Below are the code and all the weights of a small trained network. Each question names an input and a class and asks about switching units off, where a switched-off unit gives its printed mean instead of its output.

import numpy as np


def w(rows, s, z=0):
    codes = np.array(rows[::2]) - 128.0
    scale = np.full(codes.shape[1], s)
    scale[-1] = z or s
    return codes * scale


def f(y):
    return y / 2 * (1 + np.tanh(0.7978845608 * (y + 0.044715 * y**3)))


def log_softmax(a):
    a = a - a.max(-1, keepdims=True)
    return a - np.log(np.exp(a).sum(-1, keepdims=True))


def net(x, mask):
    res = np.array(x, float).reshape(1, 7) / 4 @ E
    y = f(res @ A[0][:, :-1].T + A[0][:, -1])
    res = res + np.where(mask, y, B[0][:, -1]) @ B[0][:, :-1]
    return log_softmax(res[-1] @ U[:, :-1].T + U[:, -1])


A, B = {}, {}
E = w([
[139,137,138,170,148,151,125,112,119,82,131],'x0',
[133,137,101,131,129,132,145,149,77,139,137],'x1',
[152,124,135,148,121,112,128,107,172,143,116],'x2',
[138,118,46,102,38,109,106,110,61,27,2],'x3',
[152,107,168,123,122,164,106,123,197,121,110],'x4',
[185,99,132,202,165,185,135,156,36,103,99],'x5',
[147,9,85,113,144,77,243,143,168,48,172],'x6',
],0.0093)
A[0] = w([
[116,85,207,133,230,109,122,130,118,213,241,204],'N1',
[143,108,141,167,201,147,128,158,166,224,227,158],'N2',
[175,234,163,114,119,150,52,94,89,207,97,59],'N3',
[206,61,164,174,123,95,135,111,92,164,128,13],'N4',
[136,27,64,112,138,95,155,161,143,134,170,98],'N5',
[175,100,117,153,133,69,79,143,197,135,96,145],'N6',
[146,1,98,99,142,122,241,153,165,100,153,63],'N7',
[47,142,184,177,101,164,24,135,97,216,101,80],'N8',
[154,95,47,87,19,113,91,99,108,66,21,240],'N9',
[126,50,134,125,148,139,234,87,132,95,154,94],'N10',
[60,82,100,172,104,71,173,69,84,189,92,254],'N11',
],0.0072,0.001)
B[0] = w([
[208,185,170,95,246,177,154,94,129,125,87,226],'N1',
[162,134,176,117,166,155,196,120,77,147,101,217],'N2',
[67,53,106,172,54,70,77,193,127,131,138,238],'N3',
[144,182,133,184,124,126,135,173,80,167,128,143],'N4',
[120,110,89,120,72,99,138,148,131,85,119,189],'N5',
[142,156,171,115,126,101,98,138,187,129,100,149],'N6',
[23,104,119,254,115,156,56,184,158,111,99,233],'N7',
[56,118,95,176,141,53,92,182,115,77,147,227],'N8',
[121,172,224,32,221,170,205,75,68,169,80,251],'N9',
[85,110,108,145,94,111,109,152,99,99,170,196],'N10',
[77,148,109,75,109,143,137,111,81,142,118,149],'N11',
],0.009,0.012)
U = w([
[221,161,254,25,197,201,198,32,132,157,59,254],'0',
[52,33,97,239,39,67,43,187,213,113,131,2],'1',
],0.0066,0.00086)

Each question gives the input, the list of numbers given to net, and the class t.
The units are the neurons (one row each of A and B). Each row of codes is followed by its name. A weight is (code - 128) times the scale printed after its matrix; where a second scale follows, it is the last column's (A, B and U).
mask holds one flag per neuron, in row order. A switched-off neuron (its flag False) gives its mean, the last column of its row in B, instead of its output. The means were averaged over made-up inputs and are rounded, as every weight is.
A unit's drop is (log p(t) with every unit on - log p(t) with that unit switched off) / (log p(t) with every unit on - log p(t) with every unit switched off).
unit that matters most: the unit with the biggest drop
top k neurons: the k neurons with the biggest drops, biggest first
drop of u: that unit's drop, to one decimal
input [2,3,8,1,-2,-8,1], class 0: unit that matters most => N3
input [-3,5,-6,-6,-6,2,-7], class 1: top 3 neurons => N3, N8, N9
input [-6,0,-4,6,7,8,-8], class 1: top 2 neurons => N3, N8
input [5,-1,0,6,1,4,5], class 0: top 2 neurons => N9, N3
input [-3,0,-1,-3,4,-3,-5], class 1: top 3 neurons => N9, N3, N8
input [-8,5,-8,-4,4,5,-5], class 1: top 2 neurons => N9, N3
input [-4,0,2,-5,6,0,-7], class 1: top 2 neurons => N3, N8
input [0,-7,4,-3,0,-6,2], class 0: drop of N3 => 0.2
input [-6,-6,-1,0,-2,2,0], class 0: top 3 neurons => N3, N7, N8
input [7,-7,4,7,-8,4,4], class 0: drop of N9 => 1.2
input [1,6,-7,-1,-4,4,-4], class 1: drop of N9 => 0.1
input [-3,8,7,7,4,-1,-6], class 0: top 2 neurons => N9, N7
